Here is a tiny trained network, its code and every weight. The questions are about switching its units off for an input and a class, where a switched-off unit gives its printed mean instead of its output.

import numpy as np


def w(rows, s, z=0):
    codes = np.array(rows[::2]) - 128.0
    scale = np.full(codes.shape[1], s)
    scale[-1] = z or s
    return codes * scale


def f(y):
    return y / 2 * (1 + np.tanh(0.7978845608 * (y + 0.044715 * y**3)))


def log_softmax(a):
    a = a - a.max(-1, keepdims=True)
    return a - np.log(np.exp(a).sum(-1, keepdims=True))


def net(x, mask):
    res = np.array(x, float).reshape(1, 4) / 4 @ E
    y = f(res @ A[0][:, :-1].T + A[0][:, -1])
    res = res + np.where(mask, y, B[0][:, -1]) @ B[0][:, :-1]
    return log_softmax(res[-1] @ U[:, :-1].T + U[:, -1])


A, B = {}, {}
E = w([
[73,170,161,98,254,198,83],'x0',
[211,248,157,41,133,177,152],'x1',
[147,64,236,110,74,160,41],'x2',
[178,133,132,229,162,253,86],'x3',
],0.008)
A[0] = w([
[175,105,127,134,164,81,97,87],'N0',
[102,112,118,156,184,133,122,254],'N1',
[180,146,148,153,176,246,89,144],'N2',
[104,62,95,212,146,110,106,46],'N3',
[196,115,134,124,8,103,129,105],'N4',
[126,104,152,87,189,120,111,130],'N5',
[77,63,147,136,172,120,107,168],'N6',
[125,74,111,189,67,110,131,227],'N7',
[143,126,135,176,159,244,93,159],'N8',
[146,215,117,52,165,104,155,182],'N9',
[144,133,169,72,87,125,112,145],'N10',
[128,124,104,125,74,143,111,39],'N11',
[115,190,50,173,186,113,174,106],'N12',
[143,142,116,156,144,135,143,226],'N13',
[122,93,131,125,126,150,164,81],'N14',
],0.014,0.0037)
B[0] = w([
[125,126,128,135,130,96,112,128],'N0',
[113,125,101,153,190,135,118,192],'N1',
[144,177,236,184,149,175,158,248],'N2',
[89,51,154,70,227,110,128,214],'N3',
[153,115,124,174,6,94,138,254],'N4',
[81,187,127,138,91,115,126,170],'N5',
[95,137,44,152,114,138,62,203],'N6',
[155,15,133,156,129,108,139,240],'N7',
[112,151,227,191,126,162,151,236],'N8',
[176,183,105,8,131,137,142,252],'N9',
[101,109,137,108,78,159,87,200],'N10',
[154,101,108,143,114,140,145,139],'N11',
[187,174,75,174,171,107,194,235],'N12',
[130,132,168,162,118,101,162,165],'N13',
[95,111,109,145,122,130,173,126],'N14',
],0.022,0.011)
U = w([
[111,149,180,133,131,158,139,251],'0',
[139,149,123,9,78,126,126,139],'1',
[168,168,81,70,137,94,189,30],'2',
[91,65,104,119,163,88,124,102],'3',
[57,160,67,123,128,122,64,33],'4',
[150,64,125,111,57,74,145,173],'5',
],0.013,0.0026)

Each question gives the input, the list of numbers given to net, and the class t.
The units are the neurons (one row each of A and B). Each row of codes is followed by its name. A weight is (code - 128) times the scale printed after its matrix; where a second scale follows, it is the last column's (A, B and U).
mask holds one flag per neuron, in row order. A switched-off neuron (its flag False) gives its mean, the last column of its row in B, instead of its output. The means were averaged over made-up inputs and are rounded, as every weight is.
A unit's drop is (log p(t) with every unit on - log p(t) with that unit switched off) / (log p(t) with every unit on - log p(t) with every unit switched off).
The circuit of an input: a set's keep is (log p(t) with only the set's units on - log p(t) with every unit switched off) / (log p(t) with every unit on - log p(t) with every unit switched off). Starting from the 12 units with the biggest drops (on a tie, the unit counted first), units are removed one at a time, each time the one whose removal leaves the highest keep (on an exact tie, the one counted first), for as long as the keep stays at least 0.8.
circuit, biggest first: the units of the circuit, biggest drop first
unit that matters most: the unit with the biggest drop
k most important neurons: the k neurons with the biggest drops, biggest first
drop when u is switched off: that unit's drop, to one decimal
input [-4,0,-6,1], class 2: unit that matters most => N12
input [5,0,-1,-5], class 1: circuit, biggest first => (N12; N9)
input [7,-2,-1,-8], class 4: circuit, biggest first => (N6; N5)
input [4,-7,1,-6], class 3: 3 most important neurons => (N3; N9; N10)
input [3,-4,-5,1], class 3: 2 most important neurons => (N9; N3)
input [1,-6,-8,-2], class 3: 2 most important neurons => (N9; N3)
input [0,-7,7,5], class 3: 3 most important neurons => (N3; N7; N6)
input [5,5,-8,3], class 2: 2 most important neurons => (N9; N12)
input [6,6,6,-4], class 1: drop when N9 is switched off => 0.5
input [-1,1,7,-1], class 5: drop when N9 is switched off => 0.1
input [-8,8,-2,-7], class 1: drop when N9 is switched off => 2.1
